Here is a tiny trained network, its code and every weight. The questions are about switching its units off for an input and a class, where a switched-off unit gives its printed mean instead of its output.

import numpy as np


def w(rows, s, z=0):
    codes = np.array(rows[::2]) - 128.0
    scale = np.full(codes.shape[1], s)
    scale[-1] = z or s
    return codes * scale


def norm(h):
    return h / np.sqrt((h * h).mean(-1, keepdims=True) + 1e-5)


def f(y):
    return np.maximum(y, 0)


def log_softmax(a):
    a = a - a.max(-1, keepdims=True)
    return a - np.log(np.exp(a).sum(-1, keepdims=True))


def net(x, mask):
    res = np.array(x, float).reshape(1, 6) / 4 @ E
    u = 0
    for l in range(4):
        y = f(norm(res) @ A[l][:, :-1].T + A[l][:, -1])
        res = res + np.where(mask[u : u + 6], y, B[l][:, -1]) @ B[l][:, :-1]
        u += 6
    return log_softmax(norm(res)[-1] @ U[:, :-1].T + U[:, -1])


A, B = {}, {}
E = w([
[87,101,200,120,99,150,122,78,149],'x0',
[179,177,137,116,176,108,150,108,232],'x1',
[116,111,110,15,110,85,38,189,167],'x2',
[125,122,129,121,140,128,143,141,124],'x3',
[35,171,90,85,172,165,125,91,138],'x4',
[142,107,155,159,254,141,58,145,91],'x5',
],0.0069)
A[0] = w([
[93,132,106,173,59,95,115,132,200,252],'L0N0',
[125,160,129,9,98,56,60,157,133,43],'L0N1',
[126,158,146,175,128,182,211,124,117,161],'L0N2',
[135,156,125,188,139,157,182,96,108,6],'L0N3',
[13,254,85,97,145,181,103,76,135,50],'L0N4',
[82,44,219,104,142,164,128,126,196,179],'L0N5',
],0.0062,0.0036)
B[0] = w([
[136,54,151,162,210,95,132,128,135,253],'L0N0',
[67,234,211,145,140,49,120,92,58,237],'L0N1',
[77,154,174,104,146,2,28,132,106,253],'L0N2',
[86,207,177,59,108,103,105,120,71,184],'L0N3',
[29,101,210,139,196,178,245,253,153,240],'L0N4',
[81,111,147,250,101,50,55,108,162,234],'L0N5',
],0.0071,0.0043)
A[1] = w([
[51,41,62,125,75,196,97,141,44,60],'L1N0',
[66,148,97,80,17,85,243,84,175,103],'L1N1',
[119,187,3,194,155,70,99,252,144,93],'L1N2',
[124,41,165,171,181,147,68,66,170,206],'L1N3',
[121,113,109,49,104,120,64,169,174,5],'L1N4',
[192,99,164,136,38,80,160,170,139,53],'L1N5',
],0.0075,0.0022)
B[1] = w([
[156,128,81,52,102,124,227,119,165,191],'L1N0',
[116,87,51,138,238,152,12,121,61,213],'L1N1',
[2,83,98,177,43,116,84,128,186,229],'L1N2',
[90,80,37,100,82,124,110,145,118,253],'L1N3',
[153,144,175,104,94,138,72,64,11,146],'L1N4',
[67,133,167,148,186,196,122,181,132,210],'L1N5',
],0.0093,0.0051)
A[2] = w([
[224,163,131,72,111,213,143,102,166,2],'L2N0',
[211,72,191,160,83,123,96,193,137,212],'L2N1',
[107,161,87,121,99,199,158,99,162,85],'L2N2',
[153,142,123,107,194,105,119,93,254,130],'L2N3',
[57,101,117,113,129,92,169,142,124,207],'L2N4',
[133,153,144,64,109,129,110,157,131,61],'L2N5',
],0.0099,0.0032)
B[2] = w([
[175,104,161,37,85,201,163,61,93,128],'L2N0',
[29,176,169,42,140,174,172,182,144,168],'L2N1',
[153,164,153,160,201,159,178,116,165,131],'L2N2',
[188,135,126,2,27,181,130,110,86,154],'L2N3',
[218,134,150,119,44,109,101,167,155,246],'L2N4',
[157,180,235,69,144,77,108,92,76,134],'L2N5',
],0.0091,0.012)
A[3] = w([
[156,229,175,209,141,74,224,14,21,110],'L3N0',
[253,134,96,64,47,161,197,127,105,122],'L3N1',
[128,111,141,86,157,130,12,222,125,195],'L3N2',
[155,68,15,155,53,189,74,139,88,166],'L3N3',
[82,56,106,94,154,165,32,173,132,110],'L3N4',
[114,216,65,178,113,73,153,176,149,4],'L3N5',
],0.0061,0.0031)
B[3] = w([
[158,212,158,119,117,17,139,90,50,144],'L3N0',
[236,117,137,95,104,101,148,63,113,144],'L3N1',
[200,125,90,197,164,141,254,58,108,245],'L3N2',
[184,151,137,98,157,118,138,72,170,170],'L3N3',
[137,159,110,188,178,186,126,119,148,200],'L3N4',
[81,135,166,161,86,139,17,136,177,140],'L3N5',
],0.008,0.011)
U = w([
[65,235,219,111,165,18,46,93,7,76],'0',
[21,153,177,90,199,255,223,229,151,70],'1',
[217,75,17,185,240,190,112,51,77,54],'2',
[163,137,137,182,90,79,190,99,164,255],'3',
[196,123,112,31,27,152,154,101,85,103],'4',
[35,89,96,195,21,124,26,95,210,63],'5',
],0.0099,0.0049)

Each question gives the input, the list of numbers given to net, and the class t.
The units are the neurons (one row each of A and B). Each row of codes is followed by its name. A weight is (code - 128) times the scale printed after its matrix; where a second scale follows, it is the last column's (A, B and U).
mask holds one flag per neuron, layer by layer. A switched-off neuron (its flag False) gives its mean, the last column of its row in B, instead of its output. The means were averaged over made-up inputs and are rounded, as every weight is.
A unit's drop is (log p(t) with every unit on - log p(t) with that unit switched off) / (log p(t) with every unit on - log p(t) with every unit switched off).
The circuit of an input: a set's keep is (log p(t) with only the set's units on - log p(t) with every unit switched off) / (log p(t) with every unit on - log p(t) with every unit switched off). Starting from the 12 units with the biggest drops (on a tie, the unit counted first), units are removed one at a time, each time the one whose removal leaves the highest keep (on an exact tie, the one counted first), for as long as the keep stays at least 0.8.
circuit, biggest first: the units of the circuit, biggest drop first
top k neurons: the k neurons with the biggest drops, biggest first
top k neurons in layer l: the k neurons of layer l with the biggest drops, biggest first
input [-8,-4,-2,3,3,3], class 5: circuit, biggest first -> (L1N2)
input [1,-2,5,-1,6,0], class 1: top 2 neurons -> (L0N4, L0N2)
input [-5,-7,-3,8,6,1], class 3: top 3 neurons in layer 2 -> (L2N4, L2N1, L2N3)
input [1,-2,4,-2,4,-3], class 0: top 3 neurons -> (L0N1, L1N3, L1N5)
input [-2,-8,3,1,8,-7], class 1: top 3 neurons -> (L0N4, L1N1, L2N3)
input [-8,6,6,-3,-3,1], class 5: top 2 neurons -> (L1N2, L0N2)
input [2,-8,-6,-3,-4,-1], class 4: circuit, biggest first -> (L1N0, L3N2, L0N5)
input [5,8,-6,-8,8,8], class 1: top 2 neurons -> (L0N4, L1N1)
input [-8,1,-5,4,4,5], class 5: circuit, biggest first -> (L1N2, L3N5)
input [3,-2,-2,-5,5,6], class 2: top 4 neurons -> (L2N1, L1N3, L1N2, L0N1)
input [-3,-4,5,-7,6,3], class 3: circuit, biggest first -> (L3N2, L1N1)
input [-4,6,3,4,-4,-1], class 4: top 2 neurons -> (L2N3, L0N5)
input [-8,-4,5,-5,-8,6], class 1: circuit, biggest first -> (L2N1, L0N2)
input [-6,1,-7,-5,-6,4], class 0: top 4 neurons in layer 0 -> (L0N3, L0N5, L0N4, L0N0)
input [-7,-8,1,0,2,0], class 4: top 4 neurons -> (L1N0, L0N5, L3N1, L3N2)
input [-1,8,-5,3,0,-4], class 4: circuit, biggest first -> (L2N3)
input [1,-4,-4,4,-7,6], class 1: top 2 neurons -> (L2N1, L1N1)
input [4,0,-6,-8,-2,-8], class 2: top 2 neurons -> (L1N1, L0N1)
input [6,-6,2,1,-2,-2], class 4: top 4 neurons -> (L1N0, L1N2, L0N2, L2N4)
input [7,2,1,2,1,4], class 5: top neuron -> (L0N5)
input [6,-3,7,2,7,-2], class 0: top 4 neurons -> (L0N1, L1N2, L1N5, L2N1)
input [5,3,-3,2,-7,-2], class 1: top 2 neurons -> (L2N1, L1N2)
input [-3,5,4,-2,0,-1], class 4: top 4 neurons -> (L2N3, L0N2, L0N1, L0N5)
input [-2,-8,0,6,6,7], class 4: top 3 neurons in layer 1 -> (L1N0, L1N1, L1N5)
input [-1,7,8,2,-4,-7], class 0: circuit, biggest first -> (L0N1, L1N1)
input [6,-5,4,7,2,-4], class 3: top 3 neurons in layer 0 -> (L0N5, L0N2, L0N1)
input [6,2,-4,4,4,-8], class 2: circuit, biggest first -> (L1N1)
input [-4,-8,4,0,7,0], class 4: top 3 neurons in layer 2 -> (L2N4, L2N1, L2N5)
input [7,2,-7,-2,7,-8], class 2: top 3 neurons in layer 1 -> (L1N1, L1N2, L1N0)
input [3,-8,3,-4,-5,4], class 4: top 2 neurons in layer 1 -> (L1N0, L1N1)
